In the rows, 128 means zero.
Each row of numbers belongs to one of the things below and depends on some of the facts about them. Some rows are named. Which thing is each other row?

Known rows:
kloklok: [138 148 121 136 110 111 157 129 143 122 149 141 108 123 128 128 141 128
 123 129 128 131 149 120 135 108 142 124 113 151 137]
flutri: [130 123 132 153 113  87 198 101  92  91 157 150  66 139 102 125 144 111
 148 151 124 116 180 154 142 177 111  81 122 200 182]
steklal: [ 93  64 156 164 144 119 126 107  78 197  58  76 110 135 107 196  73 117
 190  60  74 158 145 153  89 190 123 123 121 151 158]
stoskos: [117 102 132 129 145 133  90 120 112 152 120 111 163 145 117 150 123 124
 142 136 141 134 123 127 123 128 126 156 140  99 119]
bozek: [152  68 151 144 144 171  78 122  82 164  75 118 160 180 102 155 146  61
 138 209 103 124 120 113  94 203  76 107 180 157 174]
kidin: [ 54  73 157 126 177 142 113 135  51  91 115 161 151 112 104 115  76 109
 177 137 162  80 123 186 120 215  77 132 185  98 149]
tripar: [126 128 132 121 125 135 126 144 146 126 136 131 134 109 134 129 124 124
 131 118 128 121 122 125 130 116 133 142 123 117 117]
difufluk: [164  77 146 127 140 125 131 114  91  86 102  93  71 148 129  83 144 139
 113 130 104 132  74 165 129 196  84  73 122 171 149]
fite: [138 119 126 123 123 128 120 134 147 121 130 127 120 122 137 124 136 131
 121 124 127 130 115 124 133 111 127 138 112 127 124]
kloku: [146 128 126 124 126 117 118 125 132 138 136 108 147 140 119 139 146 130
 125 137 139 131 126 120 138 122 129 141 128 112 115]
pletru: [191 105 140 139 111 147 161  77  89 159  98  90 142 142  97 157 136  44
 173 194  75 125  81 174 106 171  64 106 132 151 151]
miflibros: [115 125 131 124 133 130 121 133 143 121 134 148 128 116 139 128 128 130
 129 124 138 128 129 129 134 109 130 145 115 125 132]
fozis: [130 140 123 133 121 147 121 149 146 126 140 144 122 116 132 117 123 121
 121 124 126 130 122 122 115 102 145 132 126 129 133]
flovun: [125 139 126 129 131 140  99 126 135 151 122 145 154 141 134 141 141 120
 116 156 135 132 138 106 121 109 131 136 139 128 136]
klabra: [135 144 128 118 132 109 113 118 130 128 129 120 144 129 135 133 146 148
 113 130 143 126 128 116 146 124 123 134 126 123 117]
gubre: [113 143 137 130 128 107 122 125 143 150 100 129 126 113 156 157 119 159
 125  88 116 136 139 113 127 118 132 132 109 145 132]
dretrem: [143 152 123 122 124 132 132 137 136 122 131 116 126 117 132 114 130 140
 114 113 125 128 117 122 132 120 136 123 126 124 112]
zaflil: [131 132 123 125 126 124 121 126 137 130 136 127 135 127 129 130 131 132
 123 131 133 130 127 119 135 110 137 137 125 119 115]
drude: [133 113 112  99 131 148 145 134 155 142 125 152 122 119 135 136 127 158
 131 157 112 138 143 126 125 124 147 119 112 104  99]
skozos: [134 134 123 127 127 132 114 125 138 136 138 136 144 139 128 136 143 120
 119 148 140 132 134 114 131 113 130 139 131 126 130]

Facts:
κ: points at; Σ: uses
boven: Σ brulok,skiklak,steklal,moguli,sifam,guplen
stotraplum: κ plobruzar,tute,skiklak,lokal,kubruva,skopo,tripar,sibustos
stebriflam: Σ muminos,skopo,fepli
plobruzar: Σ ludero,fite,noplu,stanaskar
gropli: Σ grabre,noplu,muvobrel,skopo,stanaskar,brusir
bruror: Σ bruskar,nidru,lesik,kubruva,stanaskar,flodotis,sifam,vinu
gedri: κ tute,nomikik,mibro,flofle,flegu,feske,gubre,simel,paplam
flutri: κ zibem,dudre,noluk,trete,kloklok,bigril,plugrar
bozek: κ stoskos,nalus,sadras,bruror,skobrak
grunubres: Σ vira,molal,fiflaber
dodrek: Σ sifam
kloku: Σ vira,noplu,fepli
digim: Σ ludero,basker,bigril
danor: κ zibem,memi,muminos,gapu,molal,trete,klokir; Σ kubruva
noluk: Σ flutri
dustek: Σ vosi,budru,pibrotram,grogrin,plesor
skapli: κ flodel,molal,gikepek,trete,feske,guplen,fidre,grogrin,klokir
stoskos: Σ lesik
kidin: κ brule,stoskos,sibustos,plugon,fleke,pibrotram,grogrin; Σ fubre,skogral,tripar,skobrak
brodrar: κ nune,fuge,gubre,droplekla
zaplatas: Σ safol
skaru: Σ madritron,lokal
kluken: Σ skiklak
kodol: Σ roze,bivul
bemevon: Σ noplu,lumo,keplivak,brasto
roze: κ fubre,noflebrir,gapu,vaklo,kodol
klinekis: Σ fligru
sevu: κ nune,brulok,digim,fuge,fadri,feske; Σ flutri,bivul,plugon
drepla: Σ fubre,safol,feske,sibustos
budru: κ dretrem,restin,boven,kubruva,kluken,triplo,bruplo,druno
basker: κ gropli,flofle,stugo,ginis,flodotis,fene
klogu: κ boven,gropli,gepomum,fozis,brusir,zizen
safol: κ ludero,masku,dokli,subegen,trepan,dustek,tebru,brusir,zese
paplam: Σ muvobrel,plugon
fidre: Σ skogros,drude
skogros: κ lefar,bivul,pibrotram,plesor
brunizel: Σ skogros,gostu
tarul: Σ sustan
skiskim: κ brule,miflibros,fuge,tebru,stanaskar,trete,zakam,bivul,plugon,paplam
gepomum: Σ sadras
klabra: Σ vira,gubre
melos: κ vosum,lokal,lefar,pludren,drepla,sadras,zakam,basidrur,laplepu
masku: Σ fuzi,flofle,fozis,tosun,nalus,grogrin
segre: κ skiklak,brasto,stebriflam,zigok,pleden; Σ fubre,vosi,fite,plugrar
zitrol: Σ tebru,tripar
madritron: κ brule,kile,vira,molal,skopo,nasten,fidre,bivul,grogrin
griplo: κ tute,dretrem,flofle,gregane,gostu,vinu,klustale,plesor
fiflaber: κ naplal,gapu,moguli,gostu,kloklok,droplekla
druno: Σ tebru,betro,basker
fuzi: κ stanaskar,sibustos
tresek: κ stostomim
fligram: κ brasto,gostu,skaru,bruplo,skobrak
noflebrir: Σ safol,stugo,klokir
steklal: κ nune,flodel,flegu,stoskos,keplivak,zigok,feske
pletru: κ subegen,stisker,kligekluk,guplen,skobrak,kloku,pleden,sustan
lefar: Σ flegu,stanaskar,betro
bunen: κ flovun,fadri,bruror
nasten: Σ fite,miflibros,gregane,vinu,fleke
zakam: Σ bedra,brusir,kloklok,fene
subegen: Σ ludero,skigan,moguli,basidrur
gritubrir: κ memi,skozos,stisker,zaplatas,rostam,bruror,trefus
difufluk: κ fite,nidru,kile,fimir,brasto,drepla,dagin,bigril,fene,laplepu,paplam
plezistok: Σ roze,basidrur,simel,sustan
zoper: κ fubre,boven,stebriflam,bruplo,sibustos; Σ fubre,brulok,klogu,roze,noplu,gikepek
greklak: Σ pletru,kligekluk,droplekla
vupakel: Σ skogros,dagin
zople: Σ brule,nidru,skobrak,fene
rostam: Σ skiklak,brodrar,kubruva
trete: Σ kile,skapli
zibem: Σ skogral,stugo,stanaskar
restin: Σ flodel,lokal,griplo
vaklo: Σ fite,sifam
zizen: Σ nidru,stostomim,muminos,flofle,monuska
zoso: κ klabra,dokli,zitrol,sifam,dagin,klinekis,ditron; Σ stanaskar

Name these rows:
No name comes twice in this set of rows, the named rows included.
[138 190 124 130 121 136 140 162 123 131 138 121 154 101 113 118 123 129
 123 113 138 106 133 112 124 131 143 123 170 106 106] -> boven
[150 145 123 127 117 126 137 148 127 135 137  89 151 116  98 135 126 121
 144 112 131 116 122 121 134 137 137 141 148  94  95] -> stebriflam
[127 182 134 158 107 120 199 144 100 115 140 159  98 109  97 129 125  96
 143 138 114 100 184 127 120 176 129  78 170 184 168] -> roze
[125 119 131 126 122 122 123 131 147 147 119 117 134 115 133 155 125 128
 143 112 124 134 130 121 130 115 132 148 109 122 119] -> keplivak
[136 151 121 129 118 119 140 128 136 130 141 130 126 127 128 127 136 134
 118 128 133 135 139 118 131 111 140 126 124 130 127] -> naplal
[142 179 126 121 123 126 142  74 107 153 134 124 159 115 137 128 119 124
 130 150 130 135  94 166 127  87 110 133 120 117 117] -> greklak
[143 117 125 124 119 124 120 135 148 131 128 121 134 125 126 144 143 116
 131 132 126 130 123 117 137 119 125 143 115 123 126] -> sustan
[120  91 109  97 140 124 151 106 123 132 142 132 125 137 115 137 123 171
 147 159 133 139 152 152 137 130 151 127 113  86  95] -> fidre
[ 69 149 151 173 147 121 130 114  80 192  57 141  94 119 149 163  72 159
 133  60  89 153 175 133  82 163 140  84 138 203 187] -> brodrar
[139 130 141 142 144 135 121 126  77 109 109 125 104 143 122  98 136 134
 107 146 122 126 116 142 121 179 106  82 157 171 160] -> zoso
[116 134 134 133 127 126 114 129 143 151 119 135 135 121 140 148 121 132
 131 111 124 140 139 116 124 108 137 144 115 129 132] -> brulok
[148 122 128 119 128 131 121 134 149 116 125 127 108 124 146 114 139 144
 110 122 122 134 105 127 131 113 128 127 108 140 126] -> fene
[ 62 133 151 179 158 117 100  96  54 212  48 121 126 143 133 182  73 155
 144  75 101 162 182 128  82 174 136  96 156 183 182] -> sevu
[126 128 142 145 136 137 137 127  88 119 105 132 107 137 119 113 124 121
 123 141 114 120 133 142 111 177 106  84 154 167 158] -> tresek

The same things again, as new rows of numbers:
Some things and their rows:
gapu: [121 120 116 122 118 122 121 139 120 137 167 113 149 122 161 117 148 119
 123 121 126 108 121 129 120 117]
vosi: [121 123 120 120 183 139 113 146 133 113 121 133 123 123 114 109 126 118
 163 144 120 150 117 124 125 132]
grogrin: [119 126 127 119 189 133 113 162 111 115 131 141 117 125 131 113 163 138
 118 126 177 103 123 123 126 124]
skopo: [131 124 180 118 123 144 117 120 114 112 118 117 131 123 138 126 154 152
 110 123 139 105 114 125 124 146]
fuzi: [134 129 118 121 159 139 115 126 107 118 121 124 115 122 118 115 130 122
 126 140 150 145 153 124 124 121]
druno: [122 142 129 125 120 126 112 120 141 112 121 152 137 124 126 112 139 142
 170 124 129 125 132 125 119 118]
fleke: [125 133 101 127 118 126 112 128 110 116 123 125 125 127 128 121 119 146
 119 124 141 116 116 124 126 135]
zakam: [135 135 203 130 116 122 117 120 152 114 129 127 119 124 123 168 153 129
 135 124 132 101 153 129 121 159]
dudre: [124 119 117 131 134 117 134 130 133 125 167 111 133 123 146 109 132 112
 132 123 136 104 121 125 125 112]
gubre: [122 129 184 121 123 136 130 114 113 160 113 111 127 131 140 161 136 124
  92 122 131 104 107 127 139 114]
basker: [123 123 107 128 124 135 127 118 112 119 118 115 136 127 116 112 112 113
 145 129 122 126 118 125 149 113]
klabra: [145 123 190 125 115 124 158 122 206 156 123 123 116 122 120 152 124 121
 100 122 122 109 139 128 130 169]
digim: [121 157 117 127 113 119 126 118 134 174 121 163 124 125 126 190 117 112
 111 123 117 107 116 139 132 112]
stoskos: [121 151 115 126 113 120 112 124 109 119 138 166 121 128 136 160 125 151
  99 125 143 108 126 137 126 128]
kodol: [123 130 111 124 118 131 116 124 174 157 130 117 157 137 144 110 131 113
 170 127 124 120 156 140 129 121]
zoper: [118 156 111 125 120 137 113 126 156 114 118 122 156 123 117 112 114 115
 169 121 121 194 208 124 129 112]
boven: [123 136 110 123 117 127 131 128 174 126 124 178 130 121 137 110 118 157
 129 122 121 158 162 142 133 132]
brulok: [126 142 102 122 137 138 121 131 112 162 116 130 124 129 132 171 115 119
 105 125 139 111 117 134 150 121]
skapli: [142 124 110 139 129 117 119 126 110 109 121 113 150 132 118 110 113 111
  95 133 154 135 149 123 126 118]
fligram: [136 127 106 129 117 122 117 118 111 107 120 116 138 132 115 118 112 114
 113 129 121 165 164 124 121 115]

Name these rows:
No name comes twice in this set of rows, the named rows included.
[126 150 124 120 156 126 114 136 107 184 122 156 127 124 136 178 157 124
 166 123 130 104 109 126 137 118] -> feske
[125 164 113 150 114 120 112 122 122 122 117 131 142 123 118 137 120 112
 192 134 120 145 179 125 126 114] -> kidin
[121 148 149 146 128 122 118 124 189 116 132 163 118 119 121 172 146 115
 243 123 116 108 137 124 118 160] -> drepla
[120 144 159 142 115 123 116 119 148 106 124 144 117 129 127 175 128 134
 174 121 121  97 128 128 125 167] -> lefar
[126 160 112 127 119 124 114 122 134 106 115 153 133 123 119 114 117 112
 152 132 120 190 199 123 130 116] -> segre

Now the same things, written a new way:
Some rows with their names:
dustek: [126 130 133 137 129 129 132 115 119 127 127 123 128 139 123 143 125 129
 115 122 131 126 145 131 137 123 123 120 136 118 138 122 125 128 125 130
 121 123 124 124 125 123 125 123 125 133]
klustale: [130 127 129 121 124 131 127 121 129 127 125 130 134 118 126 116 125 125
 132 140 124 122 121 121 133 124 127 121 130 131 120 126 130 124 120 126
 122 125 129 125 123 124 136 122 124 130]
simel: [129 128 128 122 124 124 117 114 125 128 128 125 137 118 130 116 125 128
 134 133 123 123 122 128 131 118 125 122 122 139 119 128 128 123 119 128
 121 123 131 125 126 127 137 123 123 133]
stanaskar: [129 145 123 130 121 132 148 127 122 128 126 125 117 134 114 162 134 121
 134 111 123 125 127 120 122 197 156 157 117 114 121 122 122 149 163 159
 120 136 121 124 125 125 135 117 121 144]
gritubrir: [121 122 121 122 141 124 128 144 151 128 124 148 116 163 141 136 122 155
 137 125 125 121 120 122 116 126 126 145 118 116 121 144 128 159 135 123
 160 125 121 127 140 152 121 183 150 114]
skozos: [128 128 126 129 123 128 123 115 135 127 124 125 120 129 126 124 124 126
 135 135 126 122 133 121 122 120 126 123 115 118 119 132 129 128 134 125
 124 123 122 126 124 136 126 139 123 117]
nomikik: [128 125 125 123 122 125 116 116 129 128 126 127 135 113 128 117 127 128
 130 134 126 122 119 125 131 120 127 123 124 140 120 125 128 123 120 128
 121 124 131 128 125 125 135 123 123 133]
nasten: [127 129 134 136 137 123 144 113 118 125 134 123 118 124 126 158 128 127
 121 109 145 130 150 131 140 125 128 119 148 115 134 120 126 131 127 123
 120 123 122 142 123 125 135 117 126 124]
vosum: [129 129 130 122 123 129 127 122 128 127 124 127 130 121 128 122 130 127
 136 135 122 123 120 122 128 127 127 124 123 125 121 123 127 124 133 123
 119 123 123 126 126 134 136 128 124 130]
mibro: [128 124 125 122 122 125 116 116 128 127 127 127 136 114 130 117 128 128
 130 133 125 123 120 123 130 121 128 124 126 139 122 128 128 123 121 131
 119 125 131 127 125 126 135 124 123 135]
fligram: [126 121 132 115 175 131 124 188 151 126 120 141 137 145 118 113 124 127
 114 152 125 165 114 138 120 113 151 158 161 136 144 153 125 124 125 118
 161 124 125 125 129 125 123 123 129 111]
gubre: [129 123 110 132 121 126 117 114 133 127 134 134 141 118 146 115 125 125
 134 132 126 121 117 139 132 125 125 121 124 138 121 129 129 126 112 147
 121 125 141 126 126 124 126 129 123 156]
bruplo: [129 124 126 119 134 134 129 122 146 129 121 125 133 156 115 116 124 123
 120 142 125 136 129 122 122 117 146 133 132 116 130 147 127 124 135 118
 123 126 140 127 126 124 124 117 122 114]
memi: [127 124 125 128 123 125 124 116 139 127 127 124 118 123 126 123 127 128
 137 134 126 122 132 120 123 122 127 123 115 122 121 127 129 129 127 123
 136 125 124 125 124 139 122 140 133 115]
kodol: [124 156 138 134 122 146 114 112 119 127 137 121 143 167 118 141 133 127
 127 120 140 124 170 141 137 124 124 121 121 118 154 133 127 126 115 120
 155 126 122 127 121 123 125 122 125 115]
trete: [127 127 134 144 121 123 131 123 119 126 142 121 116 103 126 139 124 136
 114 116 148 127 135 122 136 142 126 121 130 130 133 119 128 126 114 121
 148 151 122 125 120 127 122 126 143 116]
plugon: [130 151 135 133 121 125 122 134 119 130 134 125 130 139 130 137 149 125
 143 113 125 122 139 123 128 138 127 137 112 119 124 121 130 124 138 123
 142 124 128 124 124 139 132 130 121 130]
skogral: [125 130 132 120 123 124 122 114 127 128 124 125 128 126 119 122 125 126
 127 129 123 122 120 120 123 131 127 122 120 132 120 126 125 123 137 130
 121 126 124 124 125 124 127 123 121 127]
zese: [130 129 126 127 123 127 124 115 131 129 124 125 127 122 124 122 125 127
 133 135 124 122 126 121 125 119 128 124 120 126 121 128 130 125 131 121
 121 121 127 127 127 129 129 127 122 126]
tosun: [129 130 126 126 123 125 122 117 131 130 123 126 126 123 126 118 127 126
 134 134 126 122 129 121 125 120 125 124 120 129 121 127 128 125 129 123
 122 124 126 123 124 129 129 128 122 126]

Which thing is each row?
No name comes twice in this set of rows, the named rows included.
[125 142 141 122 123 135 115 137 119 125 145 122 152 122 131 142 145 126
 117 120 126 131 127 154 145 148 124 124 134 142 150 122 129 126 115 135
 142 125 123 126 121 126 136 117 125 143] -> paplam
[134 123 120 132 122 123 122 130 127 127 132 121 116  98 132 117 127 127
 139 124 134 121 125 120 124 123 128 124 116 138 119 119 129 125 132 118
 142 148 123 128 122 143 122 124 129 115] -> molal
[126 124 115 122 142 159 133 114 119 125 126 124 150 124 119 147 129 125
 123 135 127 124 118 129 125 177 126 122 141 121 139 123 124 154 138 153
 122 139 120 127 122 122 127 115 125 151] -> gropli
[131 126 130 123 139 123 146 115 120 131 127 149 118 113 129 140 126 127
 130 121 139 123 153 121 137 113 130 124 147 116 121 122 126 126 114 125
 115 121 136 142 125 132 159 124 124 115] -> sifam
[127 125 121 131 122 131 121 113 139 129 126 135 119 146 133 130 125 127
 136 131 125 120 130 120 121 124 127 123 110 114 119 137 129 137 130 135
 124 124 122 128 134 138 128 150 127 128] -> flovun
[127 130 141 119 123 124 126 159 130 128 149 125 116 111 130 117 126 130
 139 136 142 126 117 123 127 133 125 169 132 138 128 122 137 122 109 119
 199 143 124 124 117 135 121 136 152 111] -> flutri
[127 125 127 139 123 122 140 182 124 124 134 122 111  99 116 136 121 161
 112 121 159 146 137 118 122 170 124 122 121 126 153 121 124 137 110 120
 161 190 126 127 115 125 116 150 171 109] -> danor
[127 126 163 127 126 121 177 218 124 143 125 128 117 103 163 141 169 125
 115 129 122 152 115 123 135 135 125 145 161 117 123 121 171 146 118 122
 158 124 117 123 139 123 136 151 183 182] -> skogros
[131 124 122 123 123 124 114 121 130 128 136 124 136 106 132 117 124 125
 120 124 126 125 121 138 124 130 131 127 124 161 121 131 127 124 125 138
 119 126 130 129 126 126 136 122 122 142] -> flegu
[126 124 113 121 138 127 163 130 129 127 120 123 126 249 115 128 127 120
 124 106 144 187 146 146 124 115 145 147 155 109 188 134 122 122 122 118
 153 149 139 124 131 117 117 115 122 115] -> zoper
[128 129 134 140 152 123 165 111 118 128 136 129 115 139 128 164 126 125
 120 105 174 126 177 129 144 115 126 123 171 113 137 121 125 139 111 132
 117 124 123 156 121 125 147 117 129 117] -> vaklo
[126 123 131 118 152 124 115 136 140 128 121 126 132 137 120 119 126 148
 124 138 126 123 118 121 119 115 126 124 127 132 119 144 128 126 159 119
 134 122 122 133 148 140 122 140 123 114] -> skobrak

